Here is a tiny trained network, its code and every weight. The questions are about switching its units off for an input and a target symbol, where a switched-off unit gives its printed mean instead of its output.

import numpy as np


def w(rows, s, z=0):
    codes = np.array(rows[::2]) - 128.0
    scale = np.full(codes.shape[1], s)
    scale[-1] = z or s
    return codes * scale


def softmax(a):
    e = np.exp(a - a.max(-1, keepdims=True))
    return e / e.sum(-1, keepdims=True)


def log_softmax(a):
    a = a - a.max(-1, keepdims=True)
    return a - np.log(np.exp(a).sum(-1, keepdims=True))


def net(x, mask):
    ids = ['βεηθλμ'.index(c) for c in x.split()]
    T = len(ids)
    res = E[ids] + P[:T]
    u = 0
    for l in range(3):
        r = res
        for j in range(2):
            rows = slice(3 * j, 3 * j + 3)
            q, k, v = (r @ M[l][rows].T for M in (Q, K, V))
            z = softmax(np.where(np.tri(T) > 0, q @ k.T / 3**0.5, -1e9)) @ v
            o = O[l][rows]
            res = res + np.where(mask[u + j], z, o[:, -1]) @ o[:, :-1]
        u += 2
    return log_softmax(res[-1] @ U[:, :-1].T + U[:, -1])


Q, K, V, O = {}, {}, {}, {}
E = w([
[6,219,130],'β',
[134,45,40],'ε',
[154,249,44],'η',
[107,20,239],'θ',
[251,222,180],'λ',
[116,59,24],'μ',
],0.012)
P = w([
[101,4,2],'0',
[142,127,144],'1',
[164,120,146],'2',
[150,124,152],'3',
[130,122,164],'4',
[133,122,169],'5',
[127,115,164],'6',
[125,112,175],'7',
[123,111,169],'8',
[120,115,163],'9',
[118,111,163],'10',
[114,135,141],'11',
[115,102,156],'12',
],0.0072)
Q[0] = w([
[52,4,1],'L0H0',
[237,176,178],'L0H0',
[99,189,162],'L0H0',
[119,250,147],'L0H1',
[151,183,171],'L0H1',
[117,151,122],'L0H1',
],0.0089)
K[0] = w([
[31,33,87],'L0H0',
[136,250,120],'L0H0',
[122,149,199],'L0H0',
[128,81,143],'L0H1',
[109,112,197],'L0H1',
[85,145,153],'L0H1',
],0.013)
V[0] = w([
[85,89,43],'L0H0',
[106,70,200],'L0H0',
[92,175,254],'L0H0',
[179,151,135],'L0H1',
[63,16,143],'L0H1',
[161,210,41],'L0H1',
],0.0086)
O[0] = w([
[102,157,149,105],'L0H0',
[254,154,239,185],'L0H0',
[143,65,98,71],'L0H0',
[140,98,60,115],'L0H1',
[135,223,195,252],'L0H1',
[141,53,91,24],'L0H1',
],0.0072,0.0024)
Q[1] = w([
[117,113,93],'L1H0',
[254,178,83],'L1H0',
[162,161,65],'L1H0',
[166,135,59],'L1H1',
[111,67,106],'L1H1',
[202,109,182],'L1H1',
],0.0078)
K[1] = w([
[41,113,121],'L1H0',
[192,1,219],'L1H0',
[102,50,37],'L1H0',
[132,181,217],'L1H1',
[74,159,162],'L1H1',
[80,74,105],'L1H1',
],0.0089)
V[1] = w([
[255,150,237],'L1H0',
[99,100,127],'L1H0',
[121,48,176],'L1H0',
[154,240,77],'L1H1',
[135,226,68],'L1H1',
[99,104,156],'L1H1',
],0.0071)
O[1] = w([
[176,172,65,254],'L1H0',
[139,113,184,110],'L1H0',
[203,184,135,130],'L1H0',
[71,19,59,127],'L1H1',
[109,5,51,118],'L1H1',
[176,210,254,135],'L1H1',
],0.0061,0.0042)
Q[2] = w([
[108,137,2],'L2H0',
[144,200,28],'L2H0',
[142,234,200],'L2H0',
[118,126,132],'L2H1',
[209,166,63],'L2H1',
[184,176,66],'L2H1',
],0.0073)
K[2] = w([
[101,36,154],'L2H0',
[145,24,83],'L2H0',
[171,128,116],'L2H0',
[180,184,128],'L2H1',
[27,207,134],'L2H1',
[11,157,1],'L2H1',
],0.0074)
V[2] = w([
[1,52,173],'L2H0',
[163,49,186],'L2H0',
[170,205,135],'L2H0',
[1,155,97],'L2H1',
[119,164,182],'L2H1',
[146,108,218],'L2H1',
],0.006)
O[2] = w([
[94,140,202,4],'L2H0',
[221,110,253,98],'L2H0',
[80,108,85,229],'L2H0',
[102,145,68,157],'L2H1',
[103,152,90,170],'L2H1',
[82,123,196,121],'L2H1',
],0.0054,0.0031)
U = w([
[34,199,152,131],'β',
[136,138,154,21],'ε',
[73,163,49,177],'η',
[175,150,254,253],'θ',
[234,104,56,149],'λ',
[165,124,149,116],'μ',
],0.0075,0.0029)

Each question gives the input, a string of symbols that net reads in full, and the target symbol t.
The units are the heads (3 rows each of Q, K, V and O). Each row of codes is followed by its name. A weight is (code - 128) times the scale printed after its matrix; where a second scale follows, it is the last column's (O and U).
mask holds one flag per head, layer by layer. A switched-off head (its flag False) gives its mean, the last column of its rows in O, instead of its output. The means were averaged over made-up inputs and are rounded, as every weight is.
A unit's drop is (log p(t) with every unit on - log p(t) with that unit switched off) / (log p(t) with every unit on - log p(t) with every unit switched off).
The circuit of an input: a set's keep is (log p(t) with only the set's units on - log p(t) with every unit switched off) / (log p(t) with every unit on - log p(t) with every unit switched off). Starting from all 6 units, units are removed one at a time, each time the one whose removal leaves the highest keep (on an exact tie, the one counted first), for as long as the keep stays at least 0.8.
units of the circuit, in order: the units of the circuit, biggest drop first
most important unit: the unit with the biggest drop
heads that matter: for each layer, one digit per head in row order, 1 if its drop is at least 0.15 and else 0, layers parted by /
drop of u: that unit's drop, to one decimal
input θ ε θ η β λ λ, target λ: heads that matter => 10 / 10 / 00
input η λ μ θ θ θ β λ λ, target λ: units of the circuit, in order => L0H0; L2H1
input μ β μ, target β: heads that matter => 10 / 10 / 10
input λ β μ η θ θ λ η η θ η, target θ: heads that matter => 01 / 10 / 10
input θ λ λ θ, target λ: units of the circuit, in order => L1H0; L0H1
input θ θ θ η η λ μ, target λ: units of the circuit, in order => L0H0; L1H0; L0H1
input η η θ θ θ η β θ β ε η ε, target θ: most important unit => L2H0
input λ θ θ η λ θ, target η: heads that matter => 01 / 10 / 10
input θ θ λ θ, target λ: heads that matter => 11 / 10 / 10
input λ λ β θ β θ μ η θ θ β, target θ: heads that matter => 10 / 00 / 00
input η η η θ μ, target θ: heads that matter => 11 / 11 / 10
input η λ β θ θ ε, target θ: drop of L2H0 => 0.3
input θ η η, target η: drop of L1H0 => 0.1
input θ η θ θ λ λ λ θ η, target θ: drop of L0H1 => 0.3
input μ λ β θ θ ε ε μ, target β: units of the circuit, in order => L0H0
